0,-3,2,2,10,3,-3,15,13,11,-12,-9,5,7,1,-26,-15,-9,-18,4,-2,-2,2,10,12,1,4,8,-3,-8,-6,-7,4,7,-11,-9,2,8,-11,7,-1,-6,24,-4,-5,-1  (80)/(69)
4,1,5,6,5,12,-4,4,10,2,-4,-14,10,-26,1,-7,12,-1,0,-10,6,1,-8,-8,14,12,1,-1,-14,0,10,-2,2,-2,-7,-2,-4,-4,-21,4,-6,-4,1,0,-5,7  (80)/(68)
7,0,-2,0,-1,-6,-19,22,-5,7,-13,8,-10,2,0,-37,-3,6,-18,1,1,12,5,8,-3,5,-1,2,-7,7,5,-10,-5,0,-7,0,6,-2,8,12,-1,-8,26,-6,0,6  (80)/(70)
21,-15,-5,0,2,10,2,7,-1,-1,-7,-28,8,-54,3,-1,19,11,3,11,-1,-4,-5,-11,21,6,3,3,0,-1,6,2,0,-8,7,-13,2,-9,-25,-1,-4,-3,-1,-4,3,8  (80)/(69)
9,-1,-3,12,4,11,-4,13,6,-6,-12,3,-1,-26,4,-43,9,3,-18,2,10,21,-5,-8,9,2,0,14,-21,-6,7,-5,2,-9,-7,4,8,5,-26,10,8,-8,33,-2,-5,13  (80)/(69)
14,-9,2,-7,2,2,-5,7,-15,5,-19,-16,-11,-31,4,-26,9,0,-10,-2,-3,-6,-8,10,17,7,1,2,-6,1,5,1,6,3,-1,-4,4,-14,6,6,8,-7,10,-16,-13,7  (80)/(70)
1,-1,-5,-2,-6,11,-4,9,3,7,-12,-7,2,-16,1,-37,3,0,-15,11,1,-21,-8,1,19,8,1,2,-7,-7,6,-3,0,1,2,-1,2,7,-25,11,7,-4,30,0,-6,15  (80)/(68)
8,-15,-4,4,7,8,1,16,-6,9,-12,-16,-1,-28,-1,-25,5,7,-13,-4,-1,-4,-2,1,22,3,4,0,-7,-7,18,16,2,0,3,-4,1,4,-24,13,1,-5,15,4,-9,8  (80)/(69)
10,-10,2,-1,-3,22,4,3,-6,-1,0,-16,-19,-42,6,-30,0,13,-7,1,-3,4,0,0,7,6,-10,7,1,-10,-10,-1,-1,-8,-5,0,10,5,-24,6,13,-5,9,2,-3,13  (73)/(69)
18,-5,2,-8,-4,-5,-1,14,4,1,-28,-12,-13,-37,-1,-47,18,8,-5,4,-1,-7,-5,-3,22,8,0,1,2,11,10,1,1,-5,-2,-5,8,-21,-1,15,20,-10,21,-6,-55,19  (80)/(72)
-15,3,-1,6,2,-8,-7,-3,4,12,4,8,-6,29,2,-39,-13,-1,-27,6,-1,-8,0,10,-10,-3,1,13,-3,-8,9,-9,2,8,-9,1,-3,22,6,15,-4,-9,35,5,5,9  (80)/(68)
1,-1,0,-2,7,11,-3,5,0,-1,-10,-20,-2,-4,-3,-32,-1,-4,-10,6,11,-5,5,2,1,-1,-1,-8,-2,-7,13,-5,1,0,-4,-5,7,19,-9,-1,0,0,39,0,3,9  (80)/(68)
13,-2,1,-10,-4,1,-6,11,0,4,-2,-21,-7,-35,3,-28,5,3,-13,4,-3,-5,0,-4,15,2,-19,1,2,-3,-4,4,1,-6,-2,3,15,4,5,4,11,-2,-9,-11,1,-1  (73)/(61)
8,-2,-9,6,-1,27,8,-9,5,-19,-9,-13,5,-49,10,-32,-4,6,-10,0,-22,6,-4,-6,12,-4,-9,4,-2,-19,3,4,8,-13,0,3,-5,7,-26,7,32,-2,5,1,1,13  (73)/(69)
17,-9,-3,-3,4,24,8,9,3,-2,-7,-18,0,-55,1,-10,5,-3,4,-4,-3,4,2,-10,16,-4,-10,5,-1,-7,8,4,16,-14,3,-5,6,6,-30,-2,-6,3,-12,-2,-2,23  (73)/(69)
6,-6,19,-5,5,-10,-7,12,-1,-6,-22,3,-11,-18,-5,-23,-18,8,6,-3,3,-17,2,13,5,9,-1,3,4,9,12,3,-5,7,-4,-5,-1,-5,14,5,14,-1,15,-8,1,6  (80)/(61)
